Below are the code and all the weights of a small trained network. Each question names an input and a target symbol and asks about switching units off, where a switched-off unit gives its printed mean instead of its output.

import numpy as np


def w(rows, s, z=0):
    codes = np.array(rows[::2]) - 128.0
    scale = np.full(codes.shape[1], s)
    scale[-1] = z or s
    return codes * scale


def norm(h):
    return h / np.sqrt((h * h).mean(-1, keepdims=True) + 1e-5)


def f(y):
    return np.maximum(y, 0)


def softmax(a):
    e = np.exp(a - a.max(-1, keepdims=True))
    return e / e.sum(-1, keepdims=True)


def log_softmax(a):
    a = a - a.max(-1, keepdims=True)
    return a - np.log(np.exp(a).sum(-1, keepdims=True))


def net(x, mask):
    ids = ['αεθμξπστφ'.index(c) for c in x.split()]
    T = len(ids)
    res = E[ids] + P[:T]
    u = 0
    for l in range(2):
        r = norm(res)
        for j in range(2):
            rows = slice(2 * j, 2 * j + 2)
            q, k, v = (r @ M[l][rows].T for M in (Q, K, V))
            z = softmax(np.where(np.tri(T) > 0, q @ k.T / 2**0.5, -1e9)) @ v
            o = O[l][rows]
            res = res + np.where(mask[u + j], z, o[:, -1]) @ o[:, :-1]
        u += 2
        y = f(norm(res) @ A[l][:, :-1].T + A[l][:, -1])
        res = res + np.where(mask[u : u + 12], y, B[l][:, -1]) @ B[l][:, :-1]
        u += 12
    return log_softmax(norm(res)[-1] @ U[:, :-1].T + U[:, -1])


Q, K, V, O, A, B = {}, {}, {}, {}, {}, {}
E = w([
[176,52,94,196,76,65,104],'α',
[146,253,214,113,92,79,136],'ε',
[162,41,88,196,83,77,93],'θ',
[95,97,91,125,237,105,122],'μ',
[121,69,93,112,191,74,81],'ξ',
[115,118,75,215,140,101,84],'π',
[73,124,104,212,178,103,171],'σ',
[43,63,132,178,115,83,173],'τ',
[58,107,120,169,119,199,120],'φ',
],0.0047)
P = w([
[139,129,2,63,82,176,195],'0',
[79,167,50,94,66,105,134],'1',
[70,145,71,106,105,108,120],'2',
[76,146,100,129,107,97,96],'3',
[90,137,118,138,129,97,97],'4',
[101,139,135,138,143,103,101],'5',
[116,136,147,139,153,109,103],'6',
[131,130,158,144,159,111,105],'7',
[147,121,167,148,165,113,105],'8',
[162,117,184,151,175,113,105],'9',
[174,107,194,153,181,117,107],'10',
[190,109,203,150,186,121,109],'11',
],0.006)
Q[0] = w([
[27,168,20,97,55,157,146],'0.h1',
[192,111,110,71,101,254,179],'0.h1',
[131,136,151,170,139,132,109],'0.h2',
[127,125,141,149,140,146,125],'0.h2',
],0.0099)
K[0] = w([
[90,149,2,65,58,156,168],'0.h1',
[224,163,67,49,111,111,159],'0.h1',
[143,149,142,100,120,141,149],'0.h2',
[141,139,128,126,109,112,128],'0.h2',
],0.0088)
V[0] = w([
[159,217,18,141,141,185,24],'0.h1',
[72,149,137,208,109,228,189],'0.h1',
[154,216,253,35,91,130,113],'0.h2',
[171,244,153,149,98,77,155],'0.h2',
],0.0053)
O[0] = w([
[244,101,157,167,197,203,102,130],'0.h1',
[77,81,212,189,102,176,195,145],'0.h1',
[156,50,186,19,159,20,117,3],'0.h2',
[164,66,166,186,133,2,141,133],'0.h2',
],0.006,0.0041)
A[0] = w([
[150,131,63,131,83,190,200,2],'0.n1',
[146,130,87,19,106,139,67,126],'0.n2',
[99,91,129,145,185,101,104,146],'0.n3',
[119,94,216,135,152,60,60,127],'0.n4',
[164,49,191,46,151,46,172,70],'0.n5',
[187,89,104,157,3,107,101,119],'0.n6',
[206,106,171,147,168,177,140,140],'0.n7',
[48,77,166,115,90,145,213,123],'0.n8',
[115,171,117,66,159,129,109,121],'0.n9',
[106,159,91,113,115,143,175,77],'0.n10',
[121,164,103,100,162,146,163,116],'0.n11',
[108,113,164,90,108,142,151,54],'0.n12',
],0.0064,0.0055)
B[0] = w([
[100,3,44,175,174,132,114,158],'0.n1',
[107,119,183,107,70,120,72,151],'0.n2',
[130,172,126,174,86,137,157,216],'0.n3',
[67,135,132,134,241,131,115,255],'0.n4',
[203,117,156,79,7,95,203,197],'0.n5',
[84,178,116,85,212,161,141,173],'0.n6',
[142,129,157,143,93,107,43,183],'0.n7',
[202,145,112,113,157,149,27,213],'0.n8',
[147,142,158,69,123,135,110,154],'0.n9',
[118,100,116,140,69,120,113,153],'0.n10',
[156,132,122,113,85,129,126,154],'0.n11',
[119,114,149,135,136,157,98,128],'0.n12',
],0.0059,0.0036)
Q[1] = w([
[105,203,202,150,178,35,74],'1.h1',
[116,186,76,175,88,174,165],'1.h1',
[90,191,152,242,219,33,2],'1.h2',
[48,176,129,224,185,93,24],'1.h2',
],0.0075)
K[1] = w([
[109,125,187,121,150,74,110],'1.h1',
[90,152,126,159,104,155,103],'1.h1',
[115,178,245,87,127,62,134],'1.h2',
[143,174,214,125,160,79,129],'1.h2',
],0.011)
V[1] = w([
[63,105,77,163,125,162,76],'1.h1',
[169,169,68,141,188,142,239],'1.h1',
[114,115,140,120,101,145,82],'1.h2',
[222,211,166,166,2,98,150],'1.h2',
],0.0048)
O[1] = w([
[162,164,185,85,40,81,152,206],'1.h1',
[156,168,179,107,237,102,253,134],'1.h1',
[159,140,104,111,162,128,141,124],'1.h2',
[169,120,118,53,20,127,201,255],'1.h2',
],0.0042,0.0036)
A[1] = w([
[173,1,208,72,93,170,159,210],'1.n1',
[43,199,122,144,163,172,21,64],'1.n2',
[101,91,170,141,172,76,104,135],'1.n3',
[28,210,93,196,183,180,38,51],'1.n4',
[109,65,206,180,78,164,129,127],'1.n5',
[170,81,154,112,60,83,165,111],'1.n6',
[223,87,117,83,106,98,186,173],'1.n7',
[145,201,193,76,100,150,122,69],'1.n8',
[220,142,138,157,177,175,62,82],'1.n9',
[37,101,25,202,168,180,67,7],'1.n10',
[170,113,95,126,42,161,147,161],'1.n11',
[127,154,149,207,195,203,132,4],'1.n12',
],0.007,0.0041)
B[1] = w([
[55,137,126,165,137,134,66,166],'1.n1',
[83,185,164,141,192,101,146,215],'1.n2',
[169,108,109,107,82,165,145,185],'1.n3',
[71,191,90,135,172,100,113,253],'1.n4',
[101,122,133,67,186,155,130,180],'1.n5',
[99,145,86,160,136,121,144,170],'1.n6',
[114,190,139,148,175,145,100,174],'1.n7',
[124,60,102,133,150,140,120,167],'1.n8',
[105,155,158,174,57,119,148,171],'1.n9',
[141,101,21,254,147,154,113,211],'1.n10',
[154,69,166,105,139,107,134,219],'1.n11',
[92,146,81,76,105,99,99,179],'1.n12',
],0.0097,0.0064)
U = w([
[99,115,30,184,127,147,106,149],'α',
[72,217,154,115,146,94,103,222],'ε',
[151,145,125,88,131,135,149,7],'θ',
[190,137,130,87,175,152,145,85],'μ',
[194,130,96,48,122,124,36,148],'ξ',
[199,128,188,207,69,128,86,91],'π',
[128,86,181,164,150,139,254,33],'σ',
[95,103,109,88,26,76,167,144],'τ',
[74,44,181,101,138,190,89,122],'φ',
],0.0093,0.002)

Each question gives the input, a string of symbols that net reads in full, and the target symbol t.
The units are the heads (2 rows each of Q, K, V and O) and the neurons (one row each of A and B). Each row of codes is followed by its name. A weight is (code - 128) times the scale printed after its matrix; where a second scale follows, it is the last column's (O, A, B and U).
mask holds one flag per unit, layer by layer, with each layer's heads first. A switched-off unit (its flag False) gives its mean, the last column of its rows in O or B, instead of its output. The means were averaged over made-up inputs and are rounded, as every weight is.
A unit's drop is (log p(t) with every unit on - log p(t) with that unit switched off) / (log p(t) with every unit on - log p(t) with every unit switched off).
The circuit of an input: a set's keep is (log p(t) with only the set's units on - log p(t) with every unit switched off) / (log p(t) with every unit on - log p(t) with every unit switched off). Starting from the 12 units with the biggest drops (on a tie, the unit counted first), units are removed one at a time, each time the one whose removal leaves the highest keep (on an exact tie, the one counted first), for as long as the keep stays at least 0.8.
circuit, biggest first: the units of the circuit, biggest drop first
top k neurons: the k neurons with the biggest drops, biggest first
top k neurons in layer l: the k neurons of layer l with the biggest drops, biggest first
heads that matter: for each layer, one digit per head in row order, 1 if its drop is at least 0.15 and else 0, layers parted by /
input π ξ ε π ξ ε σ ξ ξ ε, target ξ: top 2 neurons -> [0.n5, 0.n4]
input ε φ τ φ π φ, target φ: heads that matter -> 01 / 01
input φ θ ε π θ ε φ μ φ α ε σ, target σ: heads that matter -> 11 / 10
input α φ μ ε ε σ τ σ ε, target τ: heads that matter -> 11 / 10
input τ ξ θ φ ε ε μ φ τ ε ε θ, target ε: top 3 neurons -> [1.n7, 1.n10, 0.n5]
input τ ε θ, target τ: circuit, biggest first -> [1.h2, 1.n10, 1.n11]
input τ μ ξ ξ σ σ σ τ ε α, target τ: circuit, biggest first -> [0.h1, 1.h2, 1.n10, 1.n4]
input ξ ε σ φ ξ ξ μ, target ξ: heads that matter -> 10 / 11
input τ ε θ σ τ φ φ σ, target φ: heads that matter -> 10 / 01
input π ε σ θ α, target σ: top neuron in layer 0 -> [0.n4]
input φ τ φ ε π τ σ σ, target τ: heads that matter -> 10 / 11
input τ ε μ, target τ: circuit, biggest first -> [0.n4, 1.h2, 1.n10, 1.n4]
input ε π ε α α π ε θ τ μ, target τ: top 3 neurons -> [0.n5, 0.n4, 1.n10]
input ξ ξ σ α ξ φ μ μ ε μ θ, target μ: top 2 neurons -> [0.n4, 0.n6]
input ε ε π μ ε, target π: heads that matter -> 10 / 10
input ε ξ α ε τ ξ α φ ξ φ α, target ε: top 3 neurons in layer 0 -> [0.n6, 0.n1, 0.n7]
input μ α σ ξ ε ξ π ξ, target π: top 3 neurons -> [0.n4, 1.n9, 1.n4]
input ξ ε φ, target φ: top 2 neurons -> [0.n4, 1.n11]
input φ π μ φ τ ε τ φ τ, target φ: heads that matter -> 00 / 01
input ε ξ μ σ ε θ ξ π ε ξ, target π: top 2 neurons in layer 0 -> [0.n5, 0.n4]
input φ μ ε ξ σ π, target σ: heads that matter -> 10 / 01
input ε ε μ μ τ ε μ ξ μ τ, target τ: heads that matter -> 10 / 00
